[[124 123 123 138 117 121 128 131 130 131 125 131 129 127]
 [124 124 125 134 128 129 124 128 124 126 125 128 128 122]
 [133 132 134 141 120 116 137 138 140 146 134 137 127 138]
 [119 125 123 121 133 133 110 124 102 134 121 120 128 105]
 [123 125 125 122 133 134 116 121 111 126 122 122 128 108]]
->
[[124 123 123 138 117 121 128 131 130 131 125 131 129 127]
 [133 132 134 141 120 116 137 138 140 146 134 137 127 138]
 [123 125 125 122 133 134 116 121 111 126 122 122 128 108]]

[[132 130 123 123 126 129]
 [120 126 135 138 127 126]
 [126 127 129 131 129 128]
 [114 120 138 149 131 127]]
->
[[132 130 123 123 126 129]
 [126 127 129 131 129 128]]

[[120 138 137 126]
 [129 128 128 129]
 [128 128 128 128]
 [134 146 116 155]
 [119 137 138 126]
 [115 144 140 124]
 [122 140 109 114]
 [128 128 128 129]
 [129 128 128 129]
 [135 143 117 154]]
->
[[120 138 137 126]
 [128 128 128 128]
 [119 137 138 126]
 [122 140 109 114]
 [129 128 128 129]]

[[120 128 126 142 147 132 139 116 107 128 119]
 [127 140 140 117 127 128 120 123 128 127 144]
 [127 140 140 118 127 123 128 128 131 128 144]
 [118 128 127 141 149 134 128 117 128 128 123]
 [121 126 127 142 147 132 139 115 108 141 118]]
->
[[120 128 126 142 147 132 139 116 107 128 119]
 [127 140 140 118 127 123 128 128 131 128 144]
 [121 126 127 142 147 132 139 115 108 141 118]]

[[141 156 148 137 125 135 147 155 136 100 125 136 132 147]
 [148 117 117 132 128 127 117 122 123 133 125 124 129 125]
 [133 117 122 131 128 125 127 124 127 129 128 127 127 124]]
->
[[141 156 148 137 125 135 147 155 136 100 125 136 132 147]
 [133 117 122 131 128 125 127 124 127 129 128 127 127 124]]

[[127 121 121 119 128 108 104]
 [127 122 121 119 128 109 104]
 [128 131 135 140 130 150 153]
 [127 122 121 119 128 109 104]
 [128 132 135 140 131 152 152]
 [128 131 135 140 131 151 153]
 [127 120 121 120 127 106 105]
 [128 132 135 140 131 152 152]
 [127 122 121 119 128 109 104]
 [127 122 121 119 128 109 104]
 [128 132 135 140 131 153 152]
 [128 131 135 140 131 151 153]]
->
[[127 121 121 119 128 108 104]
 [128 131 135 140 130 150 153]
 [128 132 135 140 131 152 152]
 [127 120 121 120 127 106 105]
 [127 122 121 119 128 109 104]
 [128 132 135 140 131 153 152]]

[[115 132 125 146 130 116 142]
 [130 127 130 129 123 128 122]
 [102 127 121 136 112 118 137]
 [126 118 132 114 130 132 116]
 [106 128 122 137 117 118 132]
 [104 123 122 133 112 119 135]
 [127 122 124 133 136 127 130]
 [128 124 125 136 136 129 131]
 [118 135 134 139 119 121 136]
 [122 110 117 119 136 122 126]
 [137 142 128 140 130 130 133]
 [122 125 127 132 126 126 132]]
->
[[115 132 125 146 130 116 142]
 [102 127 121 136 112 118 137]
 [106 128 122 137 117 118 132]
 [127 122 124 133 136 127 130]
 [118 135 134 139 119 121 136]
 [137 142 128 140 130 130 133]]

[[128 129 126 130 148]
 [128 112 129 143 122]
 [128 120 119 108 123]
 [129 130 134 145 124]
 [129 112 128 132 119]
 [128 128 128 120 109]
 [128 150 135 122 123]
 [128 125 124 115 107]
 [129 128 148 156 133]
 [127 152 128 113 136]]
->
[[128 129 126 130 148]
 [128 120 119 108 123]
 [129 112 128 132 119]
 [128 150 135 122 123]
 [129 128 148 156 133]]

[[150 115 145 130 118 121]
 [127 139 134 131 138 132]
 [150 115 144 130 115 122]
 [150 114 146 130 116 121]
 [128 138 130 120 131 125]
 [128 137 128 120 132 127]
 [137 128 118 138 137 137]
 [138 127 119 138 137 136]
 [128 138 122 128 138 134]
 [149 115 145 132 116 122]
 [126 140 137 131 137 132]]
->
[[150 115 145 130 118 121]
 [150 115 144 130 115 122]
 [128 138 130 120 131 125]
 [137 128 118 138 137 137]
 [128 138 122 128 138 134]
 [126 140 137 131 137 132]]
---
[[131 126 124 129 131 131 131 130]
 [130 126 137 130 122 126 122 123]
 [120 120 132 120 122 127 125 122]
 [127 141 118 129 134 132 122 127]
 [130 134 131 138 123 114 107 133]
 [127 140 118 129 134 132 122 128]
 [131 126 138 131 121 126 121 122]
 [125 137 117 132 133 127 120 128]
 [128 126 126 132 124 120 107 132]
 [128 133 125 127 124 122 131 128]]
->
[[130 131 131 131 129 124 126 131]
 [123 122 126 122 130 137 126 130]
 [122 125 127 122 120 132 120 120]
 [127 122 132 134 129 118 141 127]
 [133 107 114 123 138 131 134 130]
 [128 122 132 134 129 118 140 127]
 [122 121 126 121 131 138 126 131]
 [128 120 127 133 132 117 137 125]
 [132 107 120 124 132 126 126 128]
 [128 131 122 124 127 125 133 128]]

[[120 114 109 133 134 114 114 106 110 113 115 129 109 111]
 [130 132 143 128 125 137 136 139 146 134 136 127 138 132]]
->
[[111 109 129 115 113 110 106 114 114 134 133 109 114 120]
 [132 138 127 136 134 146 139 136 137 125 128 143 132 130]]

[[150 127 112 136 144 125]
 [130 122 134 129 145 139]]
->
[[125 144 136 112 127 150]
 [139 145 129 134 122 130]]

[[112 127 128 128 134 148 109 125 109 138]
 [128 130 113 117 120 131 105 137 126 131]
 [125 116 116 128 124 129 118 145 111 123]]
->
[[138 109 125 109 148 134 128 128 127 112]
 [131 126 137 105 131 120 117 113 130 128]
 [123 111 145 118 129 124 128 116 116 125]]

[[104 124 124 136]
 [104 127 115 135]
 [112 128 115 133]
 [118 126 128 131]]
->
[[136 124 124 104]
 [135 115 127 104]
 [133 115 128 112]
 [131 128 126 118]]

[[128 117 144 138 119 141 140]
 [132 124 115 140 112 126 118]
 [138 122 144 129 121 125 110]
 [118 134 121 125 123 123 103]
 [110 139 121 112 136 135 126]
 [130 149 131 138 145 123 129]
 [123 120 134 119 106 117 136]
 [131 129 141 137 127 121 136]
 [120 145 111 143 128 130 132]
 [129 135 121 139 137 147 130]
 [136 138 121 130 127 127 137]
 [132 131 125 128 157 130 130]]
->
[[140 141 119 138 144 117 128]
 [118 126 112 140 115 124 132]
 [110 125 121 129 144 122 138]
 [103 123 123 125 121 134 118]
 [126 135 136 112 121 139 110]
 [129 123 145 138 131 149 130]
 [136 117 106 119 134 120 123]
 [136 121 127 137 141 129 131]
 [132 130 128 143 111 145 120]
 [130 147 137 139 121 135 129]
 [137 127 127 130 121 138 136]
 [130 130 157 128 125 131 132]]

[[136 129 126 123 128 124 139 111 113 147 112 141]
 [120 111 144 147 120 133 151 140 149 132 106 127]
 [137 125 145 124 121 140 114 125 109 110 122 140]
 [107 134 140 111 131 122 136 142 144 149 123 129]
 [109 133 113 130 145 146 145 128 130 150 139 140]
 [126 112 107 124 133 128 131 132 113 148 145 134]
 [127 123 117 114 142 127 146 108 107 111 113 142]
 [148 120 123 118 131 128 123 130 144 117 149 126]]
->
[[141 112 147 113 111 139 124 128 123 126 129 136]
 [127 106 132 149 140 151 133 120 147 144 111 120]
 [140 122 110 109 125 114 140 121 124 145 125 137]
 [129 123 149 144 142 136 122 131 111 140 134 107]
 [140 139 150 130 128 145 146 145 130 113 133 109]
 [134 145 148 113 132 131 128 133 124 107 112 126]
 [142 113 111 107 108 146 127 142 114 117 123 127]
 [126 149 117 144 130 123 128 131 118 123 120 148]]
